Below is a small trained network, with its code and all its weights. Each question gives an input and a target symbol and asks what happens when units are switched off, that is, made to give their printed mean instead of their output.

import numpy as np


def w(rows, s, z=0):
    codes = np.array(rows[::2]) - 128.0
    scale = np.full(codes.shape[1], s)
    scale[-1] = z or s
    return codes * scale


def norm(h):
    return h / np.sqrt((h * h).mean(-1, keepdims=True) + 1e-5)


def f(y):
    return np.maximum(y, 0)


def softmax(a):
    e = np.exp(a - a.max(-1, keepdims=True))
    return e / e.sum(-1, keepdims=True)


def log_softmax(a):
    a = a - a.max(-1, keepdims=True)
    return a - np.log(np.exp(a).sum(-1, keepdims=True))


def net(x, mask):
    ids = ['αδεζηλξπτφψ'.index(c) for c in x.split()]
    T = len(ids)
    res = E[ids] + P[:T]
    u = 0
    for l in range(3):
        q, k, v = (norm(res) @ M[l].T for M in (Q, K, V))
        z = softmax(np.where(np.tri(T) > 0, q @ k.T / 3**0.5, -1e9)) @ v
        res = res + np.where(mask[u], z, O[l][:, -1]) @ O[l][:, :-1]
        u += 1
        y = f(norm(res) @ A[l][:, :-1].T + A[l][:, -1])
        res = res + np.where(mask[u : u + 16], y, B[l][:, -1]) @ B[l][:, :-1]
        u += 16
    return log_softmax(norm(res)[-1] @ U[:, :-1].T + U[:, -1])


Q, K, V, O, A, B = {}, {}, {}, {}, {}, {}
E = w([
[70,91,41,156],'α',
[139,142,78,154],'δ',
[63,70,70,123],'ε',
[253,100,121,46],'ζ',
[120,149,190,4],'η',
[161,168,73,149],'λ',
[137,127,40,138],'ξ',
[64,109,82,7],'π',
[182,202,126,141],'τ',
[56,70,61,130],'φ',
[130,148,67,163],'ψ',
],0.016)
P = w([
[152,90,155,161],'0',
[116,134,61,151],'1',
[157,70,148,159],'2',
[123,172,51,122],'3',
[153,73,151,147],'4',
[131,198,46,96],'5',
[148,75,153,140],'6',
[132,225,47,76],'7',
[147,78,155,135],'8',
[136,251,49,55],'9',
[146,79,153,132],'10',
],0.017)
Q[0] = w([
[139,176,142,252],'0.h1',
[168,182,108,53],'0.h1',
[189,46,225,199],'0.h1',
],0.018)
K[0] = w([
[251,101,91,191],'0.h1',
[65,243,180,166],'0.h1',
[115,77,239,197],'0.h1',
],0.016)
V[0] = w([
[141,73,200,142],'0.h1',
[120,217,28,101],'0.h1',
[140,251,32,89],'0.h1',
],0.0029)
O[0] = w([
[33,128,211,175,47],'0.h1',
[241,116,26,75,247],'0.h1',
[244,56,4,52,251],'0.h1',
],0.0021,0.0016)
A[0] = w([
[106,146,210,103,47],'0.n1',
[138,97,107,185,86],'0.n2',
[126,115,178,167,153],'0.n3',
[140,79,232,126,30],'0.n4',
[150,42,213,121,132],'0.n5',
[175,148,138,115,147],'0.n6',
[158,79,182,54,83],'0.n7',
[90,91,130,64,74],'0.n8',
[68,103,161,160,36],'0.n9',
[167,91,59,157,233],'0.n10',
[190,162,99,195,181],'0.n11',
[94,70,115,118,93],'0.n12',
[143,175,139,162,136],'0.n13',
[85,166,72,160,140],'0.n14',
[161,142,185,190,73],'0.n15',
[128,51,158,251,2],'0.n16',
],0.018,0.0041)
B[0] = w([
[188,99,134,170,140],'0.n1',
[105,142,114,149,169],'0.n2',
[101,176,163,121,141],'0.n3',
[221,136,173,183,155],'0.n4',
[176,137,246,131,182],'0.n5',
[127,144,77,120,168],'0.n6',
[143,73,61,89,185],'0.n7',
[59,137,122,99,161],'0.n8',
[161,97,99,180,137],'0.n9',
[94,140,84,148,252],'0.n10',
[72,144,188,107,201],'0.n11',
[86,104,136,80,160],'0.n12',
[102,116,130,96,140],'0.n13',
[183,161,119,132,175],'0.n14',
[105,170,200,103,143],'0.n15',
[132,180,122,255,184],'0.n16',
],0.04,0.014)
Q[1] = w([
[5,22,180,217],'1.h1',
[121,175,97,68],'1.h1',
[150,125,165,108],'1.h1',
],0.016)
K[1] = w([
[7,22,197,252],'1.h1',
[140,191,78,107],'1.h1',
[169,102,130,136],'1.h1',
],0.015)
V[1] = w([
[144,31,35,123],'1.h1',
[130,97,177,17],'1.h1',
[249,126,105,156],'1.h1',
],0.019)
O[1] = w([
[130,237,227,147,83],'1.h1',
[112,198,54,246,2],'1.h1',
[5,145,101,99,80],'1.h1',
],0.014,0.0096)
A[1] = w([
[66,142,104,164,99],'1.n1',
[255,115,159,130,90],'1.n2',
[91,42,119,153,102],'1.n3',
[176,141,52,165,34],'1.n4',
[124,122,230,128,62],'1.n5',
[46,88,147,182,76],'1.n6',
[153,156,201,13,84],'1.n7',
[222,68,45,122,110],'1.n8',
[77,102,128,194,104],'1.n9',
[122,117,168,152,64],'1.n10',
[120,70,197,146,48],'1.n11',
[134,95,182,156,21],'1.n12',
[205,121,28,216,1],'1.n13',
[147,126,185,201,85],'1.n14',
[191,218,192,132,111],'1.n15',
[50,131,176,86,99],'1.n16',
],0.019,0.0074)
B[1] = w([
[142,193,91,110,223],'1.n1',
[197,96,68,3,254],'1.n2',
[213,155,126,64,176],'1.n3',
[129,89,148,235,174],'1.n4',
[96,142,227,152,193],'1.n5',
[186,78,20,65,239],'1.n6',
[77,109,71,52,244],'1.n7',
[110,58,105,207,223],'1.n8',
[158,119,64,42,234],'1.n9',
[88,136,159,166,154],'1.n10',
[76,188,104,236,170],'1.n11',
[51,165,132,204,156],'1.n12',
[182,24,40,64,160],'1.n13',
[30,98,209,170,231],'1.n14',
[220,207,99,121,239],'1.n15',
[110,95,101,179,180],'1.n16',
],0.035,0.0066)
Q[2] = w([
[44,113,142,155],'2.h1',
[64,188,117,171],'2.h1',
[9,178,168,230],'2.h1',
],0.012)
K[2] = w([
[67,64,139,157],'2.h1',
[166,108,119,255],'2.h1',
[64,16,222,240],'2.h1',
],0.0097)
V[2] = w([
[192,250,117,126],'2.h1',
[45,158,178,6],'2.h1',
[177,93,186,122],'2.h1',
],0.012)
O[2] = w([
[117,33,132,121,227],'2.h1',
[213,113,194,165,136],'2.h1',
[90,167,253,136,2],'2.h1',
],0.011,0.007)
A[2] = w([
[170,39,154,164,85],'2.n1',
[99,119,204,95,59],'2.n2',
[120,141,107,64,108],'2.n3',
[177,121,186,115,222],'2.n4',
[90,55,88,185,109],'2.n5',
[103,65,188,180,24],'2.n6',
[59,170,169,23,58],'2.n7',
[207,186,123,166,126],'2.n8',
[66,33,171,98,67],'2.n9',
[158,202,118,135,126],'2.n10',
[164,143,142,227,102],'2.n11',
[109,116,141,138,66],'2.n12',
[119,166,189,176,108],'2.n13',
[150,92,120,250,65],'2.n14',
[220,234,152,210,3],'2.n15',
[145,93,151,157,156],'2.n16',
],0.023,0.0051)
B[2] = w([
[108,108,49,82,170],'2.n1',
[146,85,188,168,138],'2.n2',
[121,108,187,79,254],'2.n3',
[137,191,111,197,169],'2.n4',
[138,132,218,173,231],'2.n5',
[170,65,55,170,138],'2.n6',
[98,156,96,229,173],'2.n7',
[157,66,167,158,178],'2.n8',
[210,110,129,50,148],'2.n9',
[183,142,115,114,188],'2.n10',
[203,113,171,93,155],'2.n11',
[141,125,106,136,132],'2.n12',
[157,107,192,56,155],'2.n13',
[96,136,53,67,170],'2.n14',
[4,194,97,160,159],'2.n15',
[164,95,98,133,143],'2.n16',
],0.047,0.0093)
U = w([
[224,144,112,199,122],'α',
[5,117,85,97,39],'δ',
[139,219,75,176,165],'ε',
[151,69,187,153,113],'ζ',
[147,153,198,145,255],'η',
[81,83,193,49,64],'λ',
[110,182,84,73,103],'ξ',
[110,227,149,65,137],'π',
[97,56,59,164,83],'τ',
[224,208,184,67,174],'φ',
[82,101,123,188,191],'ψ',
],0.016,0.0047)

Each question gives the input, a string of symbols that net reads in full, and the target symbol t.
The units are the heads (3 rows each of Q, K, V and O) and the neurons (one row each of A and B). Each row of codes is followed by its name. A weight is (code - 128) times the scale printed after its matrix; where a second scale follows, it is the last column's (O, A, B and U).
mask holds one flag per unit, layer by layer, with each layer's heads first. A switched-off unit (its flag False) gives its mean, the last column of its rows in O or B, instead of its output. The means were averaged over made-up inputs and are rounded, as every weight is.
A unit's drop is (log p(t) with every unit on - log p(t) with that unit switched off) / (log p(t) with every unit on - log p(t) with every unit switched off).
The circuit of an input: a set's keep is (log p(t) with only the set's units on - log p(t) with every unit switched off) / (log p(t) with every unit on - log p(t) with every unit switched off). Starting from the 12 units with the biggest drops (on a tie, the unit counted first), units are removed one at a time, each time the one whose removal leaves the highest keep (on an exact tie, the one counted first), for as long as the keep stays at least 0.8.
circuit, biggest first: the units of the circuit, biggest drop first
unit that matters most: the unit with the biggest drop
k most important neurons: the k neurons with the biggest drops, biggest first
k most important neurons of layer l: the k neurons of layer l with the biggest drops, biggest first
input α α ζ ζ, target δ: 4 most important neurons	[0.n14; 0.n5; 0.n16; 0.n4]
input ξ δ ε ζ η ξ ζ η, target λ: circuit, biggest first	[0.n14; 2.n3]
input δ φ λ ζ δ ξ, target φ: 2 most important neurons of layer 0	[0.n16; 0.n5]
input ψ ζ α λ, target φ: circuit, biggest first	[0.n14; 0.n11]
input ζ ε π α ζ π, target δ: circuit, biggest first	[1.n2; 1.n6]
input ε π τ ξ, target α: unit that matters most	0.n11
input ζ η η ζ φ α ζ α τ α, target δ: 2 most important neurons	[0.n16; 0.n5]
input η λ φ λ π π ξ ξ, target α: 2 most important neurons of layer 1	[1.n4; 1.n14]
input λ ξ ζ δ, target λ: 2 most important neurons of layer 1	[1.n14; 1.n5]
input λ φ α α ξ ψ ψ ζ λ ξ, target φ: 4 most important neurons	[0.n14; 0.n5; 1.n14; 0.n16]
input α α λ, target δ: 2 most important neurons of layer 1	[1.n6; 1.n9]
input ψ α π τ, target δ: 2 most important neurons	[0.n4; 0.n7]
input π α ζ η, target δ: 4 most important neurons of layer 0	[0.n5; 0.n4; 0.n8; 0.n14]
input η ζ δ ψ ξ, target ξ: unit that matters most	1.n1
input φ ζ ε τ π ζ φ η τ η, target ε: 3 most important neurons	[0.n11; 2.n15; 0.n16]
input ξ π α ζ ζ π, target φ: 2 most important neurons	[0.n16; 0.n14]
input ξ ε ξ π ζ α, target α: 3 most important neurons of layer 1	[1.n2; 1.n4; 1.n1]
input ζ ζ η ψ ε, target ζ: 4 most important neurons	[1.n14; 1.n5; 2.n5; 2.n6]
input π η ε α, target ε: 4 most important neurons	[0.n5; 0.n14; 1.n2; 0.n10]
input α φ λ ε ζ ζ, target π: 4 most important neurons of layer 1	[1.n14; 1.n7; 1.n6; 1.n8]
input φ λ ξ ε η α, target π: 2 most important neurons	[0.n14; 0.n16]
input ζ π ψ α δ ε, target δ: 2 most important neurons of layer 0	[0.n5; 0.n8]
input ψ α ζ δ, target δ: 3 most important neurons of layer 2	[2.n7; 2.n3; 2.n5]
input τ ζ ζ ξ ζ ζ ζ λ η, target α: unit that matters most	0.n4
input π ζ τ τ τ π, target τ: 3 most important neurons	[0.n8; 0.n6; 0.n14]
input α ζ φ, target ψ: 2 most important neurons of layer 1	[1.n6; 1.n11]
